Below are the code and all the weights of a small trained network. Each question names an input and a class and asks about switching units off, where a switched-off unit gives its printed mean instead of its output.

import numpy as np


def w(rows, s, z=0):
    codes = np.array(rows[::2]) - 128.0
    scale = np.full(codes.shape[1], s)
    scale[-1] = z or s
    return codes * scale


def f(y):
    return y / 2 * (1 + np.tanh(0.7978845608 * (y + 0.044715 * y**3)))


def log_softmax(a):
    a = a - a.max(-1, keepdims=True)
    return a - np.log(np.exp(a).sum(-1, keepdims=True))


def net(x, mask):
    res = np.array(x, float).reshape(1, 8) / 4 @ E
    y = f(res @ A[0][:, :-1].T + A[0][:, -1])
    res = res + np.where(mask, y, B[0][:, -1]) @ B[0][:, :-1]
    return log_softmax(res[-1] @ U[:, :-1].T + U[:, -1])


A, B = {}, {}
E = w([
[116,117,111,112,131,121],'x0',
[124,125,132,124,133,125],'x1',
[184,154,150,4,102,189],'x2',
[84,36,176,133,49,121],'x3',
[131,130,132,131,128,128],'x4',
[119,117,93,115,121,127],'x5',
[208,31,119,157,160,198],'x6',
[142,139,116,147,109,141],'x7',
],0.016)
A[0] = w([
[211,74,184,65,165,141,129],'neuron 0',
[105,153,127,156,121,38,180],'neuron 1',
[145,171,101,121,205,135,254],'neuron 2',
[130,161,155,66,100,94,151],'neuron 3',
[9,193,144,194,124,77,189],'neuron 4',
[116,188,168,110,53,114,181],'neuron 5',
[74,82,80,195,182,88,230],'neuron 6',
[80,54,186,124,42,130,202],'neuron 7',
[188,120,160,25,102,179,129],'neuron 8',
[117,128,115,121,191,141,198],'neuron 9',
[89,59,131,141,98,125,146],'neuron 10',
[139,74,108,200,194,106,136],'neuron 11',
[91,223,136,78,104,156,167],'neuron 12',
],0.013,0.0083)
B[0] = w([
[171,108,93,152,78,129,213],'neuron 0',
[189,137,57,117,57,156,200],'neuron 1',
[172,249,96,111,160,186,221],'neuron 2',
[103,119,144,70,170,91,192],'neuron 3',
[214,112,93,142,50,80,249],'neuron 4',
[76,118,111,69,125,74,205],'neuron 5',
[141,130,146,162,105,214,234],'neuron 6',
[90,62,200,172,89,48,234],'neuron 7',
[129,130,94,112,81,86,244],'neuron 8',
[207,198,109,185,144,166,170],'neuron 9',
[130,84,157,138,114,104,184],'neuron 10',
[80,160,182,187,226,185,205],'neuron 11',
[115,148,123,61,175,83,221],'neuron 12',
],0.012,0.021)
U = w([
[195,178,68,132,113,153,142],'0',
[151,75,142,143,61,115,204],'1',
[95,186,109,52,223,131,197],'2',
[7,105,168,86,130,84,5],'3',
[114,177,166,177,209,208,118],'4',
[58,87,224,202,166,159,92],'5',
],0.012,0.0029)

Each question gives the input, the list of numbers given to net, and the class t.
The units are the neurons (one row each of A and B). Each row of codes is followed by its name. A weight is (code - 128) times the scale printed after its matrix; where a second scale follows, it is the last column's (A, B and U).
mask holds one flag per neuron, in row order. A switched-off neuron (its flag False) gives its mean, the last column of its row in B, instead of its output. The means were averaged over made-up inputs and are rounded, as every weight is.
A unit's drop is (log p(t) with every unit on - log p(t) with that unit switched off) / (log p(t) with every unit on - log p(t) with every unit switched off).
The circuit of an input: a set's keep is (log p(t) with only the set's units on - log p(t) with every unit switched off) / (log p(t) with every unit on - log p(t) with every unit switched off). Starting from the 12 units with the biggest drops (on a tie, the unit counted first), units are removed one at a time, each time the one whose removal leaves the highest keep (on an exact tie, the one counted first), for as long as the keep stays at least 0.8.
units of the circuit, in order: the units of the circuit, biggest drop first
most important unit: the unit with the biggest drop
k most important neurons: the k neurons with the biggest drops, biggest first
drop when u is switched off: that unit's drop, to one decimal
input [1,2,-2,1,-6,-1,4,1], class 5: most important neuron -> neuron 2
input [8,1,6,-6,-4,-6,0,-5], class 2: 4 most important neurons -> neuron 4; neuron 12; neuron 1; neuron 3
input [8,-2,-4,2,-7,0,1,3], class 5: units of the circuit, in order -> neuron 11; neuron 8
input [-5,-6,6,-6,-4,5,0,2], class 2: 3 most important neurons -> neuron 4; neuron 12; neuron 1
input [0,6,6,4,-1,8,0,2], class 3: units of the circuit, in order -> neuron 4; neuron 1
input [2,-5,0,-2,-2,-2,4,-4], class 4: units of the circuit, in order -> neuron 4; neuron 1
input [8,-1,5,-8,-4,-2,-1,-2], class 2: 2 most important neurons -> neuron 4; neuron 12
input [0,3,0,-6,-3,0,7,-7], class 4: 3 most important neurons -> neuron 11; neuron 4; neuron 1
input [-2,7,1,7,-5,-5,-4,-4], class 3: 2 most important neurons -> neuron 5; neuron 0
input [7,-3,1,-6,8,2,-1,4], class 2: 2 most important neurons -> neuron 4; neuron 0
input [3,8,4,5,-2,8,0,1], class 3: 2 most important neurons -> neuron 4; neuron 1
input [0,-5,-5,0,-7,4,2,6], class 4: 2 most important neurons -> neuron 7; neuron 11
input [-8,-2,-4,0,7,-6,3,-5], class 4: drop when neuron 7 is switched off -> 0.2
input [-8,-1,4,1,-4,-3,8,3], class 1: most important unit -> neuron 2
input [8,-3,1,-8,-3,-3,-1,4], class 2: drop when neuron 0 is switched off -> 0.1
input [5,-5,-5,1,5,5,8,8], class 5: drop when neuron 2 is switched off -> 0.2
input [1,1,-7,1,6,-5,4,7], class 5: drop when neuron 2 is switched off -> 0.3
